Each row is followed by its class.
[-11 -19  22 -16  12   8 -45   5   6  -6 -19 -18  -4 -36  25 -56 -13  22
   1   6  -6  -5  24 -38   2 -24  18  -4  11 -15  16  19  45   9 -38  -8]
J23
[  0  22  40   1 -49  14 -16   4  52   1 -26   5 -28   9  -5 -42 -64  51
 -29  28  45  20  -1  45  11  25 -10 -32  -5  41 -11 -71 -32   0 -41 -22]
J521
[ 74 -35  14 -29 -63  63 -33   4  21   4 -25 -18 -44  10  14 -18   0 -18
  42  42   2   0  -3  19  24   4  33 -25   3  39  25 -65  36   5 -70 -16]
J707
[ -9 -30  18  -5 -25  48 -28  13   2  24  -7   6  -6 -37   4  -5 -35  26
 -11  43  24  -3  25  42  11  31  13 -34  -6  14  28 -93   4  -9 -13 -51]
J158
[ 31 -17  22  50   5  19 -42  -5  24  31 -21  11 -15   7  41  16 -50  24
  -4 -47  19  -8   2  47  26   4  -7 -14   7  15  10   0  -7 -30 -60  13]
J928
[ 17  13  32 -62  -4 -26  -4  20  30 -20  11 -24   0  31   0 -30  66  36
 -14  21  13   1  42 -18  20  -1  -1 -17  -9  24  -5  46   3  36 -42  24]
J264
[-44  10  -3   6  39 -23   2   7  20  70   5  -4  39   9  24 -35 -77  -2
 -32  22  52  33   5 -16   2 -45 -48 -14   3 -34  10   6  14   9  -8 -32]
J928
[  16  -25   24  -37    3   51  -50   16   46   28  -32  -35   -4  -39
   28  -39  -52   53   35   33   22    3  -18   37   17    9   22  -49
   -3   20    2 -100   39  -27  -65  -27]
J23
[  0 -10  36 -33 -11  39 -22  22  11   4  -7  -9  26 -29   9 -41  17  35
   0  27 -30 -24  14   3  -7  27  10 -34  -6  17  16 -43  18 -17 -16 -27]
J23
[  43   14   23   18   20   63  -13   -6   50   73  -34   -7   17  -27
   37  -40 -104   29    8   20   22    2    8   43   10   11  -15  -38
   18   32   17  -83  -33  -41  -67  -18]
J928
[  9  37  -3 -90   4  35  30  13  33  21  -6  -4  19   8 -33 -58  -6 -26
  26  61   8  18  28 -27 -45  19 -24 -28  -7  12 -26 -37 -32  65 -27  14]
J521
[ 24 -15  66 -70  31  22  11  19  -3   1  25   9  20  13  24 -35   4  48
  29  14 -17  31   6 -16  -2 -21   2 -23  -5   9  -6   9  14   9   7 -31]
J303
[ -2 104   2 -71 -16 -11  46  -4  58  14   6  13 -20  -5  -4 -31  24  13
 -16  23  13 -26   8   0 -46  -4 -30 -17 -42  -7 -46   3 -20  30 -20  33]
J176
[ 25  -1  21 -37   3  49   8 -30  34  -9 -48 -12 -19  11 -22 -53 -40 -30
   0  13 -14  14 -34 -20 -12   7  31 -25  15  39  30 -20   9  33 -24 -21]
J707
[ 24 -36  39  16 -56  35 -56   2  13  17 -30  27 -41 -21  49 -29 -70  14
   1  26  21   4   2  15  10   5   7  -5 -27  13  19 -51  41 -20 -52 -40]
J23
[  2  36  31   1 -23   3 -10  -7  51  41 -39  -6  17  -8  22 -59 -36  91
 -24  43  25   6  51  37  35  14 -12 -18  -4  40  27  -6   9  -3 -74 -38]
J928
[-20 -27  19   1  18 -42  16  16   8  24 -14 -40  49 -20  -1 -86  13  13
  -8  51 -40   1   1  -7   9 -40  -1 -25  44 -22  24   1  59  -6 -13 -18]
J23
[-16  48  24 -18  -3  43 -10  11   7  56   9  12  19  -4  -1 -50 -46  31
   2  19   5   5  45  -9 -29  -9 -50   4   7  -6   3  20 -18   5 -27 -22]
J303
[  38   -2   14   40   -7   68  -60    3   27   36  -41  -27   -3   -4
   -7  -23  -12   -1   49   -5   25    8   27   37   13    8   -1  -18
  -12   23   -8 -100    0  -16  -25   -4]
J264
[ 30  35   0   8 -20  49  48 -44  47  31 -37  43 -31 -22 -25 -41 -57  25
  -1  24 -22 -23 -54  54 -43  32   7  13 -37  52  11 -65 -44   2 -31 -17]
J158
[ 49   4 -15 -54   0  31  36  -3  16   8 -20 -14 -32 -15  45 -53 -56  -7
  54  66  10  -3 -23 -10  -1  -7  49   4  10   2  11 -64   9 -25 -21 -43]
J23
[ 40  -7  48   3 -27  50 -20  23  53 -14 -38  -4 -17   7  28 -10  13 -26
 -21  21 -16 -11  19  41   2  43  20 -65   3  32   2  -3 -12  18 -48  12]
J521
[ -8   5  54 -23  32   4 -38  31 -47  14  12   4  41   8  37 -32 -29  62
 -21   1  29  26  31 -66  18 -19 -23  14  -7   1  34  32  27 -35  14 -19]
J928
[ 10  43  21 -14 -19  27 -25   9  30  24  10  12 -25 -15  26 -42  26  42
  29  10   8  -7  45  37  16 -19  -5  -2  26 -36 -36  24  24 -28 -48 -30]
J303
[ 20  13  39 -46  75  15 -11   6  -1  46  25  33  34   6  35 -40 -24 -24
   8  -6  24 -11  96 -15 -28 -11 -51 -17  17   4   0  -4 -40  51 -38  36]
J521
[ 52  26  47   6 -19  16   5  -6  32  23 -24  -8 -40   4  39 -54 -38   3
  17   2   9   6   3  19 -13 -31  17 -15  10  23  44 -32  -7 -10 -48 -12]
J707
[ 14  44  69 -63  44  20 -33 -17  -7  16  12  16  65 -10  -6 -42  13  29
 -15  52  -6  30  65 -33  53  22   9 -10  17  12   1  46  50 -38 -26   8]
J158
[-25  53  56 -37   7  -9 -34   3  16   4  -9  27 -12  33 -13 -79  14  13
 -36   5  50   7  50 -13  16  -8 -43   4  13 -19 -19  43  42   5  -1 -15]
J264
[ 10  -8  20   8 -17  52 -53  -1   7  11 -18 -25   9 -34  22 -22 -32  20
  50  34   5  19  18   1  18  18  45 -25 -13  -3  -6 -64  23 -44 -15 -24]
J23
[  31    9    6  -46  -40   42  -37   21   45   24  -16  -40    0   -4
   -5  -11    8   31   19   18   29   17   13   14   20   18   13  -40
   17   36    8 -114    9  -16  -72   -7]
J521
[ 24  19   1 -77  10  32  15 -20 -12  23   5  24  -7 -36 -12  -3 -54  10
  32  48  15  12  -1 -22 -20  19  -5  -9   6  -4 -29 -73   5 -22  -5  21]
J176
[-18  23  30 -10  40 -20   6  17  20  41 -10 -21  20   6  30 -31   0  29
  28  34  47  30  59  11 -18 -11  -4 -26 -42  -4   9   2  -5  30  -2  13]
J264
[ 26   9  -1 -73  30  45  43  -2  16  46   3  -5 -16 -26  10 -20 -69  26
  37   9  -5  -2   5  -7 -19 -64 -19 -12  13 -13  14 -58  -5   6 -30  -7]
J928
[-24  30  22 -37  20   5  -1  -1  21  20   4  -8  50  -6 -28 -23  66  38
  -2  34 -30  26 -12 -35 -21  16   3  -7 -13   4   3  45  33 -17  -3   3]
J264
[ 11  31  -8  54 -40  35 -45   1  59  33 -25 -27  -5  -5  10 -20  30 -23
  18   4  12  17  12   2 -27  25  20 -17  -4  -6   1   8 -16 -11 -49 -11]
J264
[ 56  -2  11  14 -40  41 -38 -30  42  56 -33  10 -32  18  59 -19 -46   6
  24  56  58 -14  15  54  14  33  11 -37 -15  43  14 -60  42   7 -73  -6]
J176
[ 17  22  22 -35  -2  20 -18  -6  27  36 -18  30 -15 -69  22 -15 -45  62
 -10  18  29   3  38  48  12  45  14  -2  26  19  25 -66 -14 -49 -83 -40]
J158
[ 23  28  18 -78  45 -14  29   0 -28  28  39   9  18  -4  32 -56   1  19
  13  56  24 -19  45 -28  -7 -13 -16 -11  56 -15   3 -24  14 -15   4  -1]
J176
[ 16   5  40 -89  51 -14 -17  40 -32  -9  38 -29  33   3   4 -45  15  22
   6  31  27  24  55 -49  47 -60 -14  -1   5 -14  -8  -5  36  12   0   5]
J158
[ 33  -6  37 -82  35 -24  11   4  -7  12  18  -7  31   8  17 -23   3  10
  26  45   7  36  23 -16  22 -28 -10 -29  29  -7 -18 -13  54   7 -12  -4]
J176
[ 35 -28  48 -48  44  28 -26   4 -26  19  10   2  42  40  12 -33 -21   1
  27  16   0  35  10 -61 -17  -5 -11  -6   8  40  30  17  21  31 -23  25]
J521
[ 64 -28   5  -9  -4  73   3   8   3  30 -25   8 -20  19  40  22 -65 -50
  36 -12 -15  14 -10  -5  -4 -38  -5  -4  -8   4  29 -20  15   9 -18 -37]
J928
[  34  -38   48  -13  -19   75  -45   18   15   38  -51    6  -18  -47
   38   13 -107  -16  -25   22   25   -5   37   18  -25   43  -16  -70
   -7   39   40  -89   -7   21  -55   11]
J176
[ 30  -8  42  -9 -12  59 -15 -23  16  44  13  51   0   4  55  17 -53   9
  13  18  16  21  16  -2  -1   9   5 -24 -55  14  10 -30   2 -11 -11 -34]
J928
[-23  10  34 -19  26 -14 -33  55 -26  -3   9 -33  15 -10 -12 -20  35  14
 -17 -11  -3   4  55 -38  -2 -43 -38   2  27 -37   5  58  14  -3  -2  35]
J264
[-15  38   9 -66  30   1   2 -24  42  36  38  13  59 -40  10 -42  -7   3
  13  44  -6  20  42 -47 -29  39   7 -27  -9 -14 -35   4 -37   3 -45   8]
J23
[ 21   5   2   3 -41  36 -25  18  67  32 -65 -66  13  -5   1 -34 -40  44
  13  52   0  45 -26  29  42  -1  17 -42  24  21  17  -2  48 -22 -88 -38]
J928
[ 24  51  22 -54  31  16 -33 -15   9  38 -12  19   1 -50  36 -58 -24  17
  23  46  42  14  51 -28   2   1  -4  -3  29 -25 -23 -21  48 -33 -44   3]
J176
[ 29 -50  21  46 -10  43 -43  -5  12  12 -14 -25  -3 -28  47 -10 -11  18
  42  -8 -17 -21  15  28  -4  28  58 -42  11  14  30 -58  -7 -30 -31  -9]
J23
[ 19  16  20  -7  -9  11 -10  -5  15  -7 -47   2 -14  -2  -3 -30 -96  -2
 -25  41  33  22   1  24  27  22 -16 -17  26  17 -25 -29   0  -1 -20 -21]
J176
[  6 -23  -5  35 -26  48  25 -15  11  43  -6  -2  -1 -31  27 -13 -13 -52
  -9  56 -54 -13 -29 -13 -51  -2  38 -26  24  -1  77  -4   2 -10 -14 -36]
J707
[ 39  -7  18  72 -22  46 -43 -22  24  71 -10  40  28 -24  21 -13 -47 -40
  -8   7   7  12  35  37  -2  35 -14  -4 -14  28  19 -73 -30 -14 -53 -36]
J158
[  5   1   3  30 -36  57 -31   9  25  47 -17 -17  16 -27  39 -26  -5  23
 -17  66  19 -23  68  30  38  38  21 -35  14  23  30 -54   3 -26 -35 -53]
J303
[  3   9  35   5  64  10  33  -2   7  33   9  -3  20 -21  70 -67 -20 -12
   3  51 -12 -11  30  -7 -40 -29  22 -28  24  -6  59  31 -24  16   1 -35]
J707
[ 55 -10  29  28 -11  43 -34  -1  57  16 -56 -16 -12 -11  36 -24  11 -29
  -5  19  17 -17  82  49  31  49  31 -51  15  37  19 -46 -19   9 -63  -3]
J264
[ 74   1  14 -12 -20  66 -38 -18  44  26 -10 -25 -46  12  41 -42 -67   4
  51  53  57   1  -5  19  26  -7  32 -29 -29  50   0 -90 -13   2 -73  19]
J707
[  3   7  23   2 -34   5 -11  18  12  21 -19 -21  41   0  16 -59   1  -4
  -5  76  -6   6  33  -4  21  21   6 -24 -10  11  11 -20  29 -14 -15 -30]
J23
[  6  60 -10 -40  18 -40  33   6  24  19  10 -12  -3 -17 -17 -49  50  -8
  10 -14   4  -6  48  20   2 -28  -2   3  62 -48 -15  -1  -5 -11 -36  -1]
J158
[ 15  42   3 -29 -32  49  13  -2  48  13 -46 -32  -5   4 -14 -72  21   3
  10  68  -1  -3   1  14   6  20  34 -38  44  16  15 -55  34 -15 -24 -32]
J521
[ -6  59  25 -46   9 -11  33 -12  45   9  -3  12   1  -7 -34 -73  45  32
  12  18  13  -8  24   7 -30  18  -3 -31 -22   6 -46 -65 -26  18  -5  52]
J521
[  8 -43  21 -82  -8  30  -2 -13  22 -14 -16   9 -18 -34  -2   3 -16  12
 -20  61   4  -3  20  11  26  49  39 -50   4  38  21 -52  12  21 -49  -8]
J707
[-11  26   8 -87   6 -17  15   7   5 -13  25 -41   9  30 -34 -69 100  51
  17  41  14 -10  43 -52   8 -33   6  -5  -7   3  -2   0  37  39  12  14]
J264
[ 39  27  27 -51   2  38 -38  22   7   8 -18 -30  10 -35  -8 -14 -11  20
  52  -4  -2  37  10 -15 -19   9  -2 -28  27  -8 -27 -38   9 -25 -41  16]
J176
[  0  -8   5 -36  29 -26 -45  36 -27  15  -9 -35  53  -9   7 -33  51 -14
  17  11  25  23  69 -49   1   3 -19 -17  34 -20  -1   6  50  30 -19  10]
J176
